Below is a small trained network, with its code and all its weights. Each question gives an input and a target symbol and asks what happens when units are switched off, that is, made to give their printed mean instead of their output.

import numpy as np


def w(rows, s, z=0):
    codes = np.array(rows[::2]) - 128.0
    scale = np.full(codes.shape[1], s)
    scale[-1] = z or s
    return codes * scale


def f(y):
    return np.maximum(y, 0)


def softmax(a):
    e = np.exp(a - a.max(-1, keepdims=True))
    return e / e.sum(-1, keepdims=True)


def log_softmax(a):
    a = a - a.max(-1, keepdims=True)
    return a - np.log(np.exp(a).sum(-1, keepdims=True))


def net(x, mask):
    ids = ['αβγεζηθλμπτφψω'.index(c) for c in x.split()]
    T = len(ids)
    res = E[ids] + P[:T]
    r = res
    for j in range(2):
        rows = slice(4 * j, 4 * j + 4)
        q, k, v = (r @ M[0][rows].T for M in (Q, K, V))
        z = softmax(np.where(np.tri(T) > 0, q @ k.T / 4**0.5, -1e9)) @ v
        o = O[0][rows]
        res = res + np.where(mask[j], z, o[:, -1]) @ o[:, :-1]
    y = f(res @ A[0][:, :-1].T + A[0][:, -1])
    res = res + np.where(mask[2:6], y, B[0][:, -1]) @ B[0][:, :-1]
    return log_softmax(res[-1] @ U[:, :-1].T + U[:, -1])


Q, K, V, O, A, B = {}, {}, {}, {}, {}, {}
E = w([
[153,47,119,35],'α',
[3,105,95,101],'β',
[132,157,45,211],'γ',
[200,200,69,18],'ε',
[28,104,156,166],'ζ',
[130,83,129,237],'η',
[136,61,196,182],'θ',
[173,74,40,83],'λ',
[62,134,146,26],'μ',
[232,127,97,52],'π',
[161,137,238,56],'τ',
[215,73,95,114],'φ',
[208,133,148,107],'ψ',
[12,225,168,101],'ω',
],0.017)
P = w([
[247,78,164,121],'0',
[197,86,126,107],'1',
[131,97,97,107],'2',
[139,92,97,103],'3',
[147,103,91,104],'4',
[2,125,59,114],'5',
],0.0074)
Q[0] = w([
[98,192,177,192],'h1',
[54,21,145,117],'h1',
[156,134,215,254],'h1',
[99,56,250,49],'h1',
[251,123,99,164],'h2',
[70,223,186,159],'h2',
[119,215,46,146],'h2',
[159,192,217,38],'h2',
],0.0082)
K[0] = w([
[92,176,141,212],'h1',
[78,83,87,135],'h1',
[187,107,169,177],'h1',
[157,110,245,7],'h1',
[165,87,114,140],'h2',
[144,126,190,108],'h2',
[139,192,88,160],'h2',
[95,176,190,31],'h2',
],0.014)
V[0] = w([
[78,108,59,104],'h1',
[99,4,166,74],'h1',
[55,130,131,71],'h1',
[110,112,66,12],'h1',
[161,119,55,145],'h2',
[91,104,116,154],'h2',
[112,67,34,170],'h2',
[118,88,86,200],'h2',
],0.011)
O[0] = w([
[177,79,62,80,158],'h1',
[137,47,130,203,254],'h1',
[177,118,254,163,141],'h1',
[172,90,175,72,242],'h1',
[154,190,82,45,155],'h2',
[123,120,59,145,117],'h2',
[185,124,28,123,163],'h2',
[188,206,156,221,121],'h2',
],0.006,0.011)
A[0] = w([
[99,226,5,152,18],'n1',
[137,116,201,196,47],'n2',
[93,177,153,115,7],'n3',
[197,163,93,198,255],'n4',
],0.011,0.0017)
B[0] = w([
[133,173,193,159,225],'n1',
[134,220,114,186,221],'n2',
[42,106,9,150,148],'n3',
[30,127,93,83,254],'n4',
],0.012,0.0059)
U = w([
[205,154,85,241,81],'α',
[188,210,157,83,146],'β',
[164,190,236,132,145],'γ',
[176,255,121,122,108],'ε',
[135,116,116,214,124],'ζ',
[171,62,136,199,187],'η',
[120,137,37,128,124],'θ',
[139,87,190,134,140],'λ',
[147,201,162,71,71],'μ',
[98,144,53,90,2],'π',
[207,199,169,133,196],'τ',
[40,143,100,120,90],'φ',
[134,160,230,135,233],'ψ',
[48,150,113,116,144],'ω',
],0.009,0.0039)

Each question gives the input, a string of symbols that net reads in full, and the target symbol t.
The units are the heads (4 rows each of Q, K, V and O) and the neurons (one row each of A and B). Each row of codes is followed by its name. A weight is (code - 128) times the scale printed after its matrix; where a second scale follows, it is the last column's (O, A, B and U).
mask holds one flag per unit, heads first, then neurons. A switched-off unit (its flag False) gives its mean, the last column of its rows in O or B, instead of its output. The means were averaged over made-up inputs and are rounded, as every weight is.
A unit's drop is (log p(t) with every unit on - log p(t) with that unit switched off) / (log p(t) with every unit on - log p(t) with every unit switched off).
The circuit of an input: a set's keep is (log p(t) with only the set's units on - log p(t) with every unit switched off) / (log p(t) with every unit on - log p(t) with every unit switched off). Starting from all 6 units, units are removed one at a time, each time the one whose removal leaves the highest keep (on an exact tie, the one counted first), for as long as the keep stays at least 0.8.
circuit, biggest first: the units of the circuit, biggest drop first
heads that matter: for each layer, one digit per head in row order, 1 if its drop is at least 0.15 and else 0, layers parted by /
drop when u is switched off: that unit's drop, to one decimal
input η τ β ε ε α, target λ: heads that matter -> 10
input η η φ, target θ: heads that matter -> 00
input τ λ α φ, target θ: heads that matter -> 01
input η ω η β η μ, target ψ: circuit, biggest first -> h1
input φ τ θ ε η α, target λ: heads that matter -> 10
input τ η μ, target ψ: circuit, biggest first -> h1, h2
input α α η θ α ε, target β: heads that matter -> 10
input τ λ μ, target λ: heads that matter -> 00
input α μ η λ φ μ, target λ: circuit, biggest first -> h1, h2
input α η α η λ η, target φ: heads that matter -> 11
input α α ε η β α, target η: heads that matter -> 10
input τ π β α γ, target ε: drop when n3 is switched off -> 0.0
input τ ω θ, target α: drop when h2 is switched off -> 0.2
input θ α λ η γ, target ε: drop when n1 is switched off -> 1.5
